Rows lie near named flat spaces through zero. A row that begins with a name and a colon came from that space; any other row is followed by the name of its block's space that it lies nearest.
vinevrut: [ 113 -212  221 -176  -96   43 -190 -361  402 -114 -169  -90  175 -139
  -58  -27  -21  110   56  155]
daknub: [ 142    2  -88 -148   48  -64  -42   81  -87   28  179   87  -56 -121
  -30    3  -70   74  -53 -104]
vinevrut: [115 -90 105 -65 -26  -5 -87  22  16  14  92 -20  69 -73 -56  57 -98  25
  17 -20]
vinevrut: [-163  -17  281  -33   17   45 -283 -219   75    9  -33   77   23  -72
   68   73   37  101 -131  -41]
vuzsele: [  17  -79 -314   -8   92  -43   87  124  -76  -88  115   31   43   54
  128 -180  -32 -106   20   86]
gumursel: [  99  102 -175    6  -92  -30 -127 -127    1   59  317  136   74 -155
   10  -84   25  114  133 -116]
rokekep: [-114 -184  107   47 -182  103  193  269 -183   96    6 -177   62  215
  121   89 -228   -6  -61  -71]
sekmekal: [  50 -202   53   78  -95  135   87   85  -52   74    1  -67   91  194
  -49   77  -90   54   13 -217]
vuzsele: [ -32   26  114   60 -332  118   57  101   16   94  301  -39  -27  -57
  159   33  -18   33   66   -9]
vuzsele: [  12  -41  353  201 -117  -45  145  -21 -114   66 -317   47 -112   43
  -71   31   24   26  -38  -13]
gumursel: [-184   -3 -553  457 -193   58  325   88 -193   80   41 -252  202   95
  241   95  -50 -184  177 -143]
daknub: [-229   19   33  191 -118   74   83  106 -188   99   44   -7  -90   30
  235  125   -1  -21 -142 -128]
vuzsele: [ -96 -121 -377  141    9  127   36    9  -23   -4  130    9    0   77
   78   82  134   19   34 -267]
daknub: [ -83   50  121  -10   55 -178 -177   52 -255  100   35  177 -153 -126
 -148  156   -3  168  -15  -96]
daknub: [ -56  -14 -118   14  -33   35  327  282 -100  -67 -119 -319  -47   75
   56   71  -23 -235   10   31]
gumursel: [-230  -97 -227  150 -163  157  171   52   83    6  250  -73  165   83
  309  -72  -25  -75   14  -48]
sekmekal: [-110   10 -240  200  -95  250   45 -169  182 -128  -16 -249  126   65
  254  -25  217 -231   82  -40]
sekmekal: [ 146   65   77 -158   48 -104 -223   26  -57  -11  228  165 -153 -224
 -147   24   91   93   55  -36]
vuzsele: [  80   40 -336   31   51   14   74 -158  169 -172 -108 -183   83 -109
   91  -87  130 -204   94   99]
gumursel: [ 165  131 -216  -62   -3   -7   40 -112  125  -41   63   27  -30 -118
   15 -111   85   -8   43   14]
rokekep: [-172 -103 -204  224 -173   59  256   22  -52   35 -125 -156  105  117
  256    1 -100  -68  -13   29]
sekmekal: [ 133  -57 -235 -186  163  -39   88   77  102 -121  -97 -110   10   20
  -39  -54  -58  -95  -18  153]
daknub: [  43   22   62  -92   -9   18 -176  -95   15   -9  166   28   93  -93
   61  -60  -33   24  -15  -47]
rokekep: [ -40   -9  242   12 -111  -56   35   14  -25   26  -83   25 -116  -92
  -25   50   18   52  -16   55]
daknub: [  77  -67  130  -70   72  -36 -212 -248  191  -79 -179  -45   84 -133
 -127   71   31   26   36   79]
gumursel: [-179 -216  175   56  177  -48  187  182  -73 -104 -395  -88  -37  222
  -47   13  -30 -152 -107  152]
sekmekal: [-104   59   86  148 -136   -7   80   -2 -147  101   55   65   42   65
   19  -68   -6   60   59 -130]
sekmekal: [ 112   11 -233   17   19   57 -171 -207  236   -6  122   79   11 -147
   12   90   96   73   29  -22]
sekmekal: [ -23  108  213  -95   77    5 -263  -92   69  -31  131  149 -104 -117
  -58    4  160   44  -26   -3]
vuzsele: [ 147  -11 -206 -194  -49  -49  113   71  159 -177   97 -168  -84 -249
   -8  -50  108 -126  139  156]
rokekep: [  29  -47  -90   45  -79   86   38  -62   75    1 -279 -224  -45   21
   90  207  -38  -30  -67   84]
vinevrut: [ 137 -119   53 -124  106   19  -19  114   88 -125   79  -13   27   53
 -124 -102   39 -100   84   83]
gumursel: [  21  192   93  -35  -36 -158 -310 -230   22   51   98  207  -77 -281
  -59   17   70  169   69  110]
gumursel: [ 113 -167 -395  208 -167  103  347  -90  144   -5 -184 -307  273   53
  182   14 -167 -132   51  -22]
vinevrut: [  15   79  232 -156  260  -41 -406  -77   34   -9    8  339 -134  107
  -84  -87   50  128 -130  213]
vinevrut: [  -9   76  -97  -68   78   36 -120  -62  101  -60  119   -9  -42 -167
  116   55   82  -67  -90   -3]
daknub: [  15  -81  -41 -159  166  -35 -150  188 -178   40  373  228  -14   15
  -74  -34  -59  113  -63 -231]
sekmekal: [  55   97   59 -124  -40  -43 -239  -92    4   13  340  140   -4 -239
  -52  -33   78  112   82 -124]
rokekep: [ -77   38  -65   79  -29  -17    1 -176  161  -76 -284 -137  -40 -125
  157   89   52  -96  -52  262]
daknub: [ 342  -57  119 -207   18 -222   26 -114   33  -14 -193  112  -90 -236
 -261  -61  -70  171    9   28]
rokekep: [ 143  -38  291  -47  -52  -43   62  165 -217   41   96  124 -107   36
 -218  -91   41   74   69 -216]
vuzsele: [-121  -47 -426  108   53   50   35  -67   26 -126    1 -207   84 -112
  198   80  109 -189   25  -75]
vinevrut: [ 143  -65    3 -228  105  -93 -101   61 -123    2  212   62   99 -104
 -118  -63 -139   79  -14 -194]
daknub: [ 138   64  107  -38  132  -93  103  187 -164   15 -211  -56 -204  -28
 -207  171    2  -65  -78  -53]
vuzsele: [  17  259  162  -50  -76   -5  -75  193 -154   58  375  185 -140   97
 -147 -180  149   41  210    6]
daknub: [  70  -10 -183  -94   39   26  -57  -98  144  -93  -32 -148   87  -57
   15    6    8  -63   56   76]
rokekep: [  90 -242  202 -191   73  -85  -30  219 -116  -23   13   18    5   42
 -123    2 -190   43  -45   50]
vinevrut: [  74 -107  -50   21  -73  -48  222  145 -128  -42  -50 -185  126   71
 -101  -84  -80 -101  178  -43]
sekmekal: [-277   78  145  151  -26   18 -231 -259   23  -32 -157  -59    1 -155
  215  137  117  -58  -96   67]
daknub: [-114  159  216  157  -52  -20  179  159 -213   89 -136   18 -133  176
  -64  -12   47  -42    7  -12]
vinevrut: [ 117   15 -243 -253  158  -27  -29  -72  235 -162   89   -8   58 -109
   59 -189    8  -75  -23  173]
gumursel: [-182  -42   29   96 -147  113  277  328 -142   60  145 -146    9  210
   39   35  -35  -87   62 -121]
vinevrut: [ -26   67   -1 -132  156   40 -167  -62  120  -10  278  220   36  -20
   41 -130   39   54 -106  -67]
rokekep: [-98 -81  73  25 -25  -8 123 177 -84  78  -7  76 -24 214 -58 -24 -93  83
   0  29]
daknub: [ 101  -38   60 -105  106   -3 -127  -47   61  -23  108  118   57   -8
  -78  -83  -11   44  -17  -44]
sekmekal: [  61  137  143 -125  262 -135 -335 -214   73   -8 -129  301 -246 -189
 -209  103  178  172 -130   18]
sekmekal: [  66   61  -25   15   28  -45  196  151  -29  -10  -42   16 -117   37
  -87  -45   46  -66   28   50]
vuzsele: [ -49    9  441   68 -121   29 -219  -48  -86  139  -12  151 -146    8
 -144  182   65  207   -8 -113]
gumursel: [ 450   41   11 -550  244 -208  -46   88  226 -178   65   76  -94 -181
 -374 -223  -30   21   93  283]
vinevrut: [ 333   23 -181 -379  333 -107 -226 -101  150 -139  138  213  -75 -187
 -214 -144   87   79  -40  -32]
daknub: [ -57   68  -48  -13   88  101 -273 -209  110  -72  131    7  162  -13
  182  -96   51  -79  -39   26]
gumursel: [ -73   77  -27  325  -68  -51   77 -199    7   98 -355   58  -48   37
   19   98   41   49   -5   92]
gumursel: [ 275 -112 -100 -228   46   -6   -1  -16  146 -151   75 -144  144 -102
  -93 -128  -43  -89  114   31]
daknub: [ 219   40   51 -237  217   37 -381 -256  280  -11  172  178   87 -126
 -199   26   31  150  -46 -114]
rokekep: [-147 -104  214  323 -233  183 -115 -223    6  146   44   -2  216   46
  193  122  -52   68  -42 -233]
vuzsele: [  28 -127  -92 -254  106 -118   11   74   95  -79  -21 -122  149  -55
  -30  -30 -235  -21  -10  215]
vuzsele: [ -19   93  185  -45  101 -182  111  201 -245  134 -253   39 -147   65
 -143  130 -207   68 -159   73]
vinevrut: [ -17  161 -101   68  -12  -42   94   68 -111   21    7   11 -104  -14
   41  -26   57  -57   13   22]
gumursel: [ -82  -56   83  -78  177  -79   86  161 -112   -6 -199    9  -95   87
  -38   56  -95  -21 -183   45]
vinevrut: [ 143   12  160  -77    4 -138  -34   -9  -87  124   21  221   -6  -18
 -156  -67 -157  205  -30  -27]
rokekep: [-132  -27 -140   51    3   92    4   77  -19   46  109  -58  118  157
  121   32  -99  -26  -26  -19]
vuzsele: [  -2  175   29  -51 -113   51  -19   72   17   34  291   14   -1  -13
   50  -93   26  -16   87   38]
rokekep: [ -63 -144  636   25 -162   77 -240   66 -157  209   77  162  -38  119
  -92  186 -145  256 -106 -156]
sekmekal: [ 103    6   15 -143  -54  -90  175  141  -95   80  126   81   68   75
  -87 -194 -200  111   32  -27]
sekmekal: [ -99   64  215  118   91  -37   59   80  -26   97 -255  128 -111  210
  -31   50  -77   18 -151  211]
sekmekal: [  44  -51 -133  -39    0    6    2   45  -71  -14   84  -86  100   17
  -17  -12  -56  -21   72  -93]
rokekep: [ 187   17 -380  172 -125 -182  197    1 -213   32 -147  -77 -104 -247
   52   95  -36  -22   77  -15]
gumursel: [ 313  -18    8 -200  156 -209 -115 -135    1  -23 -160   97    3 -182
 -222  -38 -113  112  -19   43]
vinevrut: [   7  211  -36  159 -199  113 -111 -291  203  163  165  158    0  -98
   87   60   93  182   15  -97]
sekmekal: [  21  -24 -106  -26  -28   16   80  -48   -6    1  -81  -87  109   65
   75  -74 -106   -2  -23   -6]
vuzsele: [-109 -131   -4  -51   97   -1    0  103  -86   40   40   30   36   70
  -32   85  -98   68 -101 -163]
rokekep: [  81  170  375 -100   55  -73   52   77   20   36 -148   88 -115   97
 -199  -92  -21   10  -28  187]
rokekep: [-57  88 -76 163 -50  85  99 -63  26  42 -66  25 -21 147   0 -32 120   7
  52 -70]
vuzsele: [ 233 -335   59 -273  102   61   17  165   64    7  106   53  113  188
 -203  -43 -222  148  -53 -148]
gumursel: [-117  -91  -25  -30  -70   90 -149   68  -31  -32  433  102   79   19
  131 -133   59   19   88  -82]
rokekep: [  -1  196  282  162  -12  -51  104  -14   15  -23 -275  -33 -110   21
  -69  -33  120 -163   39  231]
daknub: [ 167 -187 -484 -312  105  -67  107   23  265 -280  150 -235  203 -243
  152 -198 -101 -213   66  241]
vuzsele: [ -76 -258 -204  -12 -120 -108  253   57  111 -127 -157 -216   14 -154
  -27   68   -1  -40  161  146]
gumursel: [ -43  109  -21   98 -115   94   40   68  -34   -9  260   50  -47   72
  -26 -122  224  -41  200 -110]
vinevrut: [-248   82  243   41   41   94 -239 -112   58  -17  -15   91 -109   15
  140   61  159    0 -139   65]
[-134 -117  -39  -96   52   42 -451 -290  203  -79   40  -56   32 -281
   55  289  104   95  -33  -27] | vuzsele
[ 204 -223 -218 -237  193  -32  186   92  147 -136 -304 -150   54  176
 -120  -83 -159  -51  -40  197] | rokekep
[  98  147 -285 -165  191  -87 -160 -126   61  -53  307  220   40 -157
  -69 -194  106   65   58 -113] | rokekep
[  11   35  246  -63    3  -19 -175  -46  -57   73   88  222   14  131
 -125 -139  -19  176   39  -10] | vinevrut
[ -25  260  172   87   55   -3 -147 -169  -49  110 -112  178 -112   52
  -86   22  111  107  -63  -70] | daknub
[-335   13  169  128   73   99  -13   57   33    7  -94   37  -81  183
  107   84   93  -59 -138   80] | gumursel
[ 273   47 -243 -362  272 -159 -325 -207  148 -108  116  177  -35 -302
 -136  -61   24  131  -37   36] | rokekep
[  31 -192  -56  -29  -44   51  -46   30   26  -26   65  -18  -47  -53
  -18  119   40   63   19 -104] | vuzsele
[ -53  135  108 -118   97 -111    2  292 -171  -86   61   90 -310   45
 -161  -79  199  -68  107  185] | gumursel
[ 130  -34 -179  -95   83   42 -191 -167  128  -45  124  -33  134 -127
  -28   46    8   21   26 -133] | vinevrut
[-255  -16  183  284 -104  -39   65  118 -296  237  -86  202  -76  267
  -67  103  -71  203   -7 -112] | vuzsele
[  45    5 -259 -172  -51  -91  -71 -165   26  -71  123 -150  168 -314
  118  -38  -89    4   45  -52] | sekmekal
[ 147  187  130 -363  431 -110 -392  -65  -43 -132  -63  203 -205  -21
 -277  -93  181   39  -87   33] | sekmekal
[ -81   93    9   17   -6   79  -64  132  -90   63  241  171 -141  133
   15  -31  110   65    1  -73] | gumursel
[ 140  -67   96 -344   89  -39  -50    2  259  -65   77    6   61 -104
  -77  -66 -146   51  -74  166] | gumursel
[-119   32  218  181  -79   53 -110 -141   20   75  -54   94    1   24
   74   53   45   50  -49   -1] | daknub
[-189  -60  -57  252 -158    7   21    6 -104  148  108  113   13   27
   75  116  -20  132   39 -118] | rokekep
[-125  110 -293  228 -206  140  483   11   88  -96  -99 -402  153   32
  303 -124   73 -353   88   15] | sekmekal
[ 193  114   48  -69  -79 -105  214   77   44  -35  -22   52 -233 -185
 -102  -82  116  -18   49   92] | vinevrut
[  42 -147   30   -4 -112   41  101   59   77   16  116  -26  144   73
  -36  -72  -99   30  102   -9] | gumursel
[ -62  -51  365  -67   76  -70  -85   97 -158   47 -179   78 -140   66
 -127  101  -55   87 -130   10] | gumursel
[-251   84 -110  327 -220  104  -42   11 -208  186  434  128   58  -15
  152   90   95   89  101 -387] | rokekep
[ 130  167  217 -263  158 -156 -405 -148   83   29   34  306 -253 -229
 -239   86   91  251  -64  119] | rokekep

Rows lie near named flat spaces through zero. A row that begins with a name and a colon came from that space; any other row is followed by the name of its block's space that it lies nearest.
zineg-dunil: [-312  126  222  202 -562  202   82  152 -189  383 -449 -139 -735  -30
  123  150  132  110  200  132]
zineg-dunil: [ 137 -124   74 -217 -156  281   -6 -133  -77  141 -156 -220 -258 -135
 -100 -119  264  149   79 -165]
las-muv: [ 216 -257 -149 -117 -102  141 -328 -156 -119  116   87  -50   64 -106
 -142 -181   10  127  185 -224]
duv-difar: [-169  196  115  174  -38 -204  258  138  168  -26  -75   72   12  118
   48  107  -55  -39 -123  174]
duv-difar: [ 152 -152 -111 -200  132   50  -40 -100 -107 -116   67  -20  177  -46
   27  -16  -56  -18  -44 -152]
zineg-dunil: [ -89   69  167   62 -150  107  -89  -82   52  191  -29  -63 -191  -93
    8    8   95  108  167   46]
zineg-dunil: [-141   35   39   57 -236 -113  173  146  -33   74 -279  -20 -138   72
   23   91   -3  -64  -21   -3]
las-muv: [ -69   83  -82  106   95  -56  155  -17  100  -44   17  178  -37   39
  108    9  117  -20 -151    7]
duv-difar: [  14  104  -10  -82  104  205  274 -184  -90 -106   42    6  -46  -49
  273  276    3  164 -189  130]
nopom-zef: [ -43   54  194  -82   27 -191  118  -54   98   26  -59  -94  298   21
 -175  120 -133 -105   57   39]
nopom-zef: [ 174  -39  208 -278   37  178   36 -167  125   30   -6 -271  240 -115
 -177   -6   56  126   58 -136]
las-muv: [ -79   73   68   -6  -54    0    9  146  -97  -11 -122 -122  -31   39
  -20  131 -105  -95   57  104]
las-muv: [  -8   34   51   67  -44  117 -120   67  -49   80   21  -60   15  -11
    1    4 -150   67  123   14]
zineg-dunil: [ -23  -11  -38   10   25 -152  114  -81   69  -15   -2  108  115   27
   -8   33   18  -42  -75  -26]
las-muv: [-145  347   80  274  111  249  -19  171  -45   94   34  -43  -98   51
   14  154 -140   38  114  293]
duv-difar: [-180  129  -96  253   49 -250   42   81  -17  -45   65  244  -93  106
  123   64  -86 -124  -57  224]
zineg-dunil: [ -72   69  -36    9  151  197  -30   52 -234  -55   14   -9  -68  -10
  170  185 -138  -76   16   85]
zineg-dunil: [  92  -24   91 -129  160 -303   -9 -131  142 -141  197  -30  441   19
 -177   33 -169  -81   -4  103]
duv-difar: [ 106   19  -57  -57  318  -34   79 -292   93 -117  294  136  468  -25
   18  141 -141   57 -103   27]
duv-difar: [-225   59   82  186 -173  159  332  -94   56  266 -243  180 -269  -13
  184  127  190  110  -98 -145]
nopom-zef: [-187  228  149   37 -228  384  235  108 -101  132 -320 -203  -70  -14
  206  482  -97  142   22   51]
las-muv: [ -85  152  298  -71 -122  254  292 -247  134  236 -180 -141   46 -127
   54  251   81  224   48  -71]
las-muv: [  12 -112  -71  -48   -5  164  -36 -107  -80  160 -113   21   44  -54
  -93    4   92  -36   81 -253]
duv-difar: [  57  -52  111 -163 -122  228 -135   -8   91  134 -154 -248  150  -95
 -195   25  123   30  169 -244]
las-muv: [ -63   14  -93   51  -51   66   51    4  -95   56 -106   52  -88   14
   42   98   44  -25  -10  -22]
nopom-zef: [ 104  -23   44 -153  171 -145   55 -133   74  -92   95  -39  273   -9
 -144  -18  -36  -62  -26    9]
nopom-zef: [  26  -35  215  -76  158 -343   92 -164  294 -105  210   69  279   -6
  -67 -104  -34  -40  -88   36]
duv-difar: [-182  198 -102  117   -6  250   -1  279 -393   38 -255 -103 -357   72
   55  249  -55 -187   93  213]
zineg-dunil: [ -63   18 -158   84  -24  317   13  127 -323   81 -170    8 -324   21
  105   88   20  -25   10  -15]
nopom-zef: [  86   23  -64 -133  269 -292  200 -208  110 -197  146   94  447   40
  -84  114  -74 -105 -158   68]
las-muv: [  45  -60   31 -183   37 -102  124  -73  148 -143  -13  -25  238  -23
   60   73   47  -23 -136 -132]
las-muv: [ -25  119  127  -36   59 -425  212   62  179 -233   67  -26  228  115
  -47   96 -140 -101 -155  282]
zineg-dunil: [-216   76 -176  404 -136  -53  -92  369  -98  -83   48  251 -398  156
  328   24  -98  -19 -122  225]
duv-difar: [ -69   22  100   44 -112 -159  197  -55  135   -2  -22   69  -75   23
   79   33   60   69 -122   75]
nopom-zef: [ -15  -27   14   15 -132  175  -12    2   20  133 -120  -34 -180  -47
   -4  -56  177   79   37 -133]
nopom-zef: [  25   72  232  -76  113  -54  124  -49  187  -46   82  -94  368   -1
  -47   85 -189   44  -24   14]
las-muv: [-111   55  -94   15 -223  318  -96  111 -365  205 -337 -168 -365  -32
  -31  193   79  -62  214   16]
duv-difar: [-165  115   75  133 -159   92  101   97  -41  142 -195  -23 -279   25
   25  101   91   -2   31   83]
duv-difar: [ 100  -94   72 -128  -51  -21  -44  -39  121    2    0  -96  133  -42
  -96 -105   41   49   24 -142]
nopom-zef: [-137  186 -124  129  190 -180  169   29 -128 -113   25  181  110   96
  167  220 -230 -152  -81  205]
zineg-dunil: [-131   52    1   39   40  -27  166  -85   48    9  -52  128   85    1
  138  197   18  -48  -89  -44]
las-muv: [  91   73  191  -90   43  192 -137  -76   26   91   69 -233  -44  -99
 -180  -83   51   98  187   90]
nopom-zef: [ 135  -67  -51  -77  -70   30 -227 -104   17  154   -7  -97  133  -80
 -243 -166   40   48  236 -157]
nopom-zef: [ 167  -51 -122 -106  113   79 -118  -60  -66 -149  177  -36   28  -38
   37  -54   -1   76  -37   49]
zineg-dunil: [ 115  -28  237 -259  116   84  141 -311  216  -13   89 -131  304 -133
  -46   73   74  135  -42 -114]
zineg-dunil: [-147  165 -109  289  160   69  120  154  -34  -40   70  220   88  130
  180  184 -213  -28 -130  106]
las-muv: [  28  -93   45  -51 -119  385 -137 -101 -141  246  -99 -113  -48 -123
  -14   40   -3  138  195 -227]
duv-difar: [-232  -11   65  112 -305  147  112  163    1  227 -389    5 -308   12
   70   84  207  -51   14 -217]
duv-difar: [  30  -28  -48  -27  -85  -24 -252   36 -136   83  -43  -96 -159  -42
 -136 -140   33  -70  225   26]
zineg-dunil: [  -1  160  259  -32  -14  320 -110 -102   37  302  -83 -247   15 -146
 -177  -26   11  124  334  -65]
nopom-zef: [  87  -63  141  -53  -70    8 -172   76   73  -28  103 -163  127   -8
 -104  -59 -132   75   82   33]
nopom-zef: [  18   44  100 -114   60  -48   99  -13  -22  -62  -23 -126  283   22
  -70  187 -201  -47    6   64]
[ -34   49 -184  187   37  315 -153  108 -236   32   72   62 -105   34
  112  149 -134   59   39   94] | las-muv
[ -26  -34  107 -105  -45  166   -4   20 -106   44 -120 -143 -142  -50
    4   58   52  -28   51  -40] | las-muv
[-135   31 -175  219  237 -279  152  204 -104 -218  101  320  -35  198
  170   15 -183 -244 -252  169] | nopom-zef
[  49  169  390  -79  112   87  202 -240  271  157   68 -185  463  -65
 -227  128 -154  180   97   27] | zineg-dunil
[-60 117 114  14  69 265 -21  35  35  71 -33 -99 127 -43  31 153 -61  30
  80 -62] | zineg-dunil
[ -24    3  -71  143  -49 -220   56   75  120  -46   51  159   -5   87
   32 -104  -10   11 -107   39] | zineg-dunil
[-182  200   62  265   49 -130  344   20  187  -89  102  252  -60  108
  280  168  -41   96 -287  243] | duv-difar
[ -14  -15   86  -59  -31   41  127 -188  159  163 -115   38  -64 -100
  -12 -124  261   58   13 -238] | las-muv
[-120   54 -109  118  -84   25  -23  189 -170  -34 -100   61 -367   38
  212    6   26  -59  -24   90] | duv-difar
[-42  23 -46  32 -13  17 -76  99 -57  -3 -47   3 -93   0  62 -34  -4 -54
  45 -23] | zineg-dunil
[ -23  -46   90  -11 -166  -93   29  -18   46  124 -123  -38 -111  -13
 -103 -101   89    5   65  -54] | duv-difar
[  51  -19  159  -70   78 -158   67  -71  231  -98  141  -22  255   10
  -77  -12  -33   22  -87   33] | nopom-zef
[  26   11  -70   -8  250  -60   65  -74  134 -221  238  138  423   41
  114  194 -137  -16 -196   21] | duv-difar
[ 121  -64   58 -124  107  -95   13  -63   66 -164  174  -46  180    2
  -25  -16  -82   33  -92   74] | zineg-dunil
[ 117    0 -220  -91  458 -111  192  -74 -220 -336  237  161  347   95
  141  158 -334 -127 -250  139] | duv-difar
[  32 -108  -97   63   26 -206 -141   29    4 -105  179  141  -23   39
   42 -149  -56  -38  -42   54] | nopom-zef
[ -97   24  -68   51   16   18   80   25 -118  -17  -62   82  -74   31
  122  142  -31  -70  -57   32] | zineg-dunil
[ 107   25   15 -104  113  230 -174   29   86  -95  121 -163  271  -47
  -51   91  -30   55   39  -44] | duv-difar
[-151  283  332   -9    1  -33  407  -53  273   -3  -93 -104  436   20
  109  425 -226  100  -91   92] | las-muv
